Here is a tiny trained network, its code and every weight. The questions are about switching its units off for an input and a class, where a switched-off unit gives its printed mean instead of its output.

import numpy as np


def w(rows, s, z=0):
    codes = np.array(rows[::2]) - 128.0
    scale = np.full(codes.shape[1], s)
    scale[-1] = z or s
    return codes * scale


def norm(h):
    return h / np.sqrt((h * h).mean(-1, keepdims=True) + 1e-5)


def f(y):
    return np.maximum(y, 0)


def log_softmax(a):
    a = a - a.max(-1, keepdims=True)
    return a - np.log(np.exp(a).sum(-1, keepdims=True))


def net(x, mask):
    res = np.array(x, float).reshape(1, 5) / 4 @ E
    u = 0
    for l in range(2):
        y = f(norm(res) @ A[l][:, :-1].T + A[l][:, -1])
        res = res + np.where(mask[u : u + 10], y, B[l][:, -1]) @ B[l][:, :-1]
        u += 10
    return log_softmax(norm(res)[-1] @ U[:, :-1].T + U[:, -1])


A, B = {}, {}
E = w([
[168,115,189,127,74,107,153,210],'x0',
[60,54,113,77,214,254,103,208],'x1',
[81,197,133,94,131,90,157,156],'x2',
[125,194,45,141,163,194,132,100],'x3',
[157,85,10,5,111,46,113,174],'x4',
],0.0072)
A[0] = w([
[65,189,196,248,154,73,69,174,80],'L0N1',
[52,199,110,111,188,163,52,104,237],'L0N2',
[185,182,122,194,96,67,118,86,105],'L0N3',
[66,199,224,61,88,83,146,158,151],'L0N4',
[147,124,147,117,88,188,77,135,207],'L0N5',
[37,61,244,88,51,178,145,237,250],'L0N6',
[93,80,83,46,143,13,173,175,105],'L0N7',
[114,134,37,98,135,93,87,148,117],'L0N8',
[138,133,192,169,122,140,105,70,102],'L0N9',
[86,183,234,254,176,163,168,112,103],'L0N10',
],0.0068,0.0019)
B[0] = w([
[93,146,143,130,65,160,103,126,198],'L0N1',
[125,81,137,166,106,87,142,164,200],'L0N2',
[137,83,144,85,254,57,227,140,193],'L0N3',
[129,112,152,96,162,135,136,103,201],'L0N4',
[156,107,143,100,225,87,122,157,165],'L0N5',
[96,133,85,128,155,161,145,102,255],'L0N6',
[135,135,84,142,110,155,121,177,218],'L0N7',
[120,95,165,159,84,139,102,141,184],'L0N8',
[133,184,166,80,111,177,166,71,182],'L0N9',
[120,77,129,80,53,156,51,131,248],'L0N10',
],0.0068,0.0075)
A[1] = w([
[219,184,136,155,117,41,184,53,120],'L1N1',
[87,98,140,107,160,168,150,195,88],'L1N2',
[169,89,159,123,117,160,128,181,186],'L1N3',
[115,66,158,105,143,116,112,127,36],'L1N4',
[166,138,154,114,117,23,230,38,108],'L1N5',
[144,147,160,124,82,121,205,141,149],'L1N6',
[213,110,2,1,49,70,97,127,158],'L1N7',
[129,161,161,157,76,186,96,105,112],'L1N8',
[128,64,139,139,94,160,120,92,254],'L1N9',
[129,172,178,193,124,161,110,92,161],'L1N10',
],0.0095,0.0016)
B[1] = w([
[83,93,125,166,199,192,99,255,200],'L1N1',
[175,107,118,181,187,111,78,122,202],'L1N2',
[98,178,101,194,103,54,197,138,185],'L1N3',
[126,153,123,127,141,222,140,140,169],'L1N4',
[87,60,44,160,196,173,93,176,222],'L1N5',
[181,144,87,119,154,139,106,101,170],'L1N6',
[137,182,210,113,64,137,141,38,255],'L1N7',
[154,169,160,116,87,74,137,94,186],'L1N8',
[130,148,101,97,134,42,135,169,205],'L1N9',
[164,165,139,74,78,81,177,60,179],'L1N10',
],0.0093)
U = w([
[130,102,100,142,177,142,135,175,6],'0',
[133,149,145,92,6,117,167,77,250],'1',
],0.014,0.0022)

Each question gives the input, the list of numbers given to net, and the class t.
The units are the neurons (one row each of A and B). Each row of codes is followed by its name. A weight is (code - 128) times the scale printed after its matrix; where a second scale follows, it is the last column's (A, B and U).
mask holds one flag per neuron, layer by layer. A switched-off neuron (its flag False) gives its mean, the last column of its row in B, instead of its output. The means were averaged over made-up inputs and are rounded, as every weight is.
A unit's drop is (log p(t) with every unit on - log p(t) with that unit switched off) / (log p(t) with every unit on - log p(t) with every unit switched off).
The circuit of an input: a set's keep is (log p(t) with only the set's units on - log p(t) with every unit switched off) / (log p(t) with every unit on - log p(t) with every unit switched off). Starting from the 12 units with the biggest drops (on a tie, the unit counted first), units are removed one at a time, each time the one whose removal leaves the highest keep (on an exact tie, the one counted first), for as long as the keep stays at least 0.8.
units of the circuit, in order: the units of the circuit, biggest drop first
top k neurons: the k neurons with the biggest drops, biggest first
k most important neurons of layer l: the k neurons of layer l with the biggest drops, biggest first
drop of u: that unit's drop, to one decimal
input [-1,6,5,-1,8], class 1: units of the circuit, in order => [L1N7]
input [-6,7,5,1,-8], class 1: units of the circuit, in order => [L1N5; L1N1]
input [-7,-7,5,-7,-7], class 0: top 4 neurons => [L0N3; L1N5; L1N1; L1N7]
input [5,-1,-2,-5,1], class 0: 2 most important neurons of layer 1 => [L1N10; L1N8]
input [3,6,4,1,7], class 1: top 4 neurons => [L1N7; L1N5; L1N1; L0N3]
input [-2,-2,8,-2,2], class 0: top 2 neurons => [L0N10; L0N4]
input [-4,-1,-5,1,-2], class 1: top 2 neurons => [L0N10; L1N1]
input [-1,6,5,6,8], class 1: top 2 neurons => [L1N7; L1N5]
input [-7,-7,6,-7,5], class 0: top 2 neurons => [L1N5; L1N1]
input [7,-8,1,-4,-5], class 0: drop of L0N3 => 0.2
input [7,1,3,8,7], class 1: drop of L1N7 => 0.1
input [-7,-6,4,-7,-4], class 0: drop of L0N3 => 0.5
input [-7,3,-8,0,7], class 1: drop of L0N2 => 0.0
